Below is a small trained network, with its code and all its weights. Each question gives an input and a class and asks what happens when units are switched off, that is, made to give their printed mean instead of their output.

import numpy as np


def w(rows, s, z=0):
    codes = np.array(rows[::2]) - 128.0
    scale = np.full(codes.shape[1], s)
    scale[-1] = z or s
    return codes * scale


def norm(h):
    return h / np.sqrt((h * h).mean(-1, keepdims=True) + 1e-5)


def f(y):
    return np.maximum(y, 0)


def log_softmax(a):
    a = a - a.max(-1, keepdims=True)
    return a - np.log(np.exp(a).sum(-1, keepdims=True))


def net(x, mask):
    res = np.array(x, float).reshape(1, 3) / 4 @ E
    u = 0
    for l in range(2):
        y = f(norm(res) @ A[l][:, :-1].T + A[l][:, -1])
        res = res + np.where(mask[u : u + 15], y, B[l][:, -1]) @ B[l][:, :-1]
        u += 15
    return log_softmax(norm(res)[-1] @ U[:, :-1].T + U[:, -1])


A, B = {}, {}
E = w([
[132,170,51,57,154,199],'x0',
[157,107,28,118,142,30],'x1',
[11,144,100,162,160,113],'x2',
],0.012)
A[0] = w([
[105,208,163,254,76,181,96],'L0N1',
[101,154,127,128,124,104,30],'L0N2',
[118,193,45,183,194,3,57],'L0N3',
[70,192,77,63,143,217,72],'L0N4',
[140,192,85,36,186,64,78],'L0N5',
[21,106,149,164,96,81,89],'L0N6',
[114,58,155,75,198,211,120],'L0N7',
[78,92,179,110,114,191,3],'L0N8',
[121,208,179,165,174,179,36],'L0N9',
[66,216,176,104,187,129,102],'L0N10',
[38,93,76,112,153,160,61],'L0N11',
[64,39,211,210,87,70,28],'L0N12',
[207,102,105,120,190,111,104],'L0N13',
[184,214,212,99,90,136,113],'L0N14',
[91,138,83,106,115,128,70],'L0N15',
],0.0085,0.0064)
B[0] = w([
[99,169,143,54,101,60,217],'L0N1',
[104,152,154,114,130,149,128],'L0N2',
[109,185,165,72,85,85,235],'L0N3',
[186,119,177,180,254,121,220],'L0N4',
[84,113,241,129,123,70,196],'L0N5',
[155,140,77,211,77,159,215],'L0N6',
[99,172,153,107,76,34,191],'L0N7',
[74,150,111,42,131,123,153],'L0N8',
[82,132,157,46,88,52,164],'L0N9',
[180,101,79,160,12,158,186],'L0N10',
[155,151,109,195,114,159,173],'L0N11',
[184,98,202,176,240,103,254],'L0N12',
[84,186,117,174,87,134,191],'L0N13',
[109,125,71,217,81,126,220],'L0N14',
[185,110,89,130,84,179,148],'L0N15',
],0.0076,0.0054)
A[1] = w([
[176,76,143,122,108,117,91],'L1N1',
[200,79,128,95,79,167,3],'L1N2',
[114,145,167,117,131,171,95],'L1N3',
[130,44,65,111,166,47,116],'L1N4',
[154,178,84,68,228,196,36],'L1N5',
[140,129,167,137,210,151,97],'L1N6',
[103,114,217,139,109,194,87],'L1N7',
[24,124,70,191,157,165,16],'L1N8',
[81,116,54,148,139,76,106],'L1N9',
[132,119,108,93,195,166,46],'L1N10',
[140,180,173,212,104,104,170],'L1N11',
[71,151,181,75,96,115,100],'L1N12',
[73,154,162,142,130,179,87],'L1N13',
[10,125,121,177,174,131,111],'L1N14',
[87,126,188,88,122,191,48],'L1N15',
],0.013,0.0063)
B[1] = w([
[61,182,155,179,117,164,155],'L1N1',
[77,145,69,254,24,192,146],'L1N2',
[87,97,131,125,109,90,148],'L1N3',
[102,158,199,88,124,148,170],'L1N4',
[95,50,218,225,224,75,164],'L1N5',
[79,61,57,101,155,138,150],'L1N6',
[181,183,129,76,96,3,177],'L1N7',
[163,153,89,191,76,195,148],'L1N8',
[168,108,160,81,62,157,163],'L1N9',
[119,102,199,218,176,105,137],'L1N10',
[96,109,50,91,189,203,249],'L1N11',
[112,88,92,85,170,174,163],'L1N12',
[184,138,138,119,66,58,155],'L1N13',
[222,140,156,151,68,138,172],'L1N14',
[104,140,137,73,111,52,150],'L1N15',
],0.0098,0.013)
U = w([
[119,171,156,4,108,43,249],'0',
[134,100,193,190,227,78,163],'1',
[156,168,91,176,62,167,99],'2',
[84,104,54,53,191,168,62],'3',
],0.021,0.0015)

Each question gives the input, the list of numbers given to net, and the class t.
The units are the neurons (one row each of A and B). Each row of codes is followed by its name. A weight is (code - 128) times the scale printed after its matrix; where a second scale follows, it is the last column's (A, B and U).
mask holds one flag per neuron, layer by layer. A switched-off neuron (its flag False) gives its mean, the last column of its row in B, instead of its output. The means were averaged over made-up inputs and are rounded, as every weight is.
A unit's drop is (log p(t) with every unit on - log p(t) with that unit switched off) / (log p(t) with every unit on - log p(t) with every unit switched off).
The circuit of an input: a set's keep is (log p(t) with only the set's units on - log p(t) with every unit switched off) / (log p(t) with every unit on - log p(t) with every unit switched off). Starting from the 12 units with the biggest drops (on a tie, the unit counted first), units are removed one at a time, each time the one whose removal leaves the highest keep (on an exact tie, the one counted first), for as long as the keep stays at least 0.8.
units of the circuit, in order: the units of the circuit, biggest drop first
most important unit: the unit with the biggest drop
top k neurons: the k neurons with the biggest drops, biggest first
k most important neurons of layer l: the k neurons of layer l with the biggest drops, biggest first
drop when u is switched off: that unit's drop, to one decimal
input [-3,-2,2], class 3: top 2 neurons -> (L1N11; L1N5)
input [7,2,6], class 1: units of the circuit, in order -> (L0N4; L1N5)
input [-4,-5,-8], class 2: top neuron -> (L0N14)
input [-2,-3,-4], class 2: top 2 neurons -> (L0N14; L0N3)
input [7,6,0], class 1: units of the circuit, in order -> (L1N5; L0N4)
input [0,3,2], class 3: top 3 neurons -> (L0N3; L1N12; L1N7)
input [4,-3,5], class 2: 2 most important neurons of layer 0 -> (L0N10; L0N12)
input [8,-8,-5], class 0: top 2 neurons -> (L0N7; L1N7)
input [-5,5,2], class 0: 2 most important neurons of layer 1 -> (L1N5; L1N9)
input [2,-2,-3], class 3: top 2 neurons -> (L0N7; L1N11)
input [4,-6,6], class 0: 2 most important neurons of layer 1 -> (L1N15; L1N7)
input [-3,-2,-3], class 3: top 2 neurons -> (L1N11; L1N5)
input [-2,5,5], class 0: 3 most important neurons of layer 0 -> (L0N3; L0N14; L0N13)
input [6,-5,4], class 1: units of the circuit, in order -> (L0N4)
input [-3,-3,-1], class 3: 2 most important neurons of layer 1 -> (L1N11; L1N5)
input [1,3,4], class 2: 2 most important neurons of layer 0 -> (L0N11; L0N1)
input [7,6,3], class 1: 3 most important neurons of layer 0 -> (L0N4; L0N7; L0N1)
input [-5,6,1], class 0: top 2 neurons -> (L1N5; L0N3)
input [5,-3,-2], class 1: top 2 neurons -> (L0N4; L1N5)
input [6,7,-1], class 0: most important unit -> L1N11
input [-6,7,2], class 0: 2 most important neurons of layer 0 -> (L0N3; L0N4)
input [8,-7,2], class 1: 2 most important neurons of layer 1 -> (L1N5; L1N10)
input [-2,-2,-2], class 3: drop when L1N11 is switched off -> 0.9
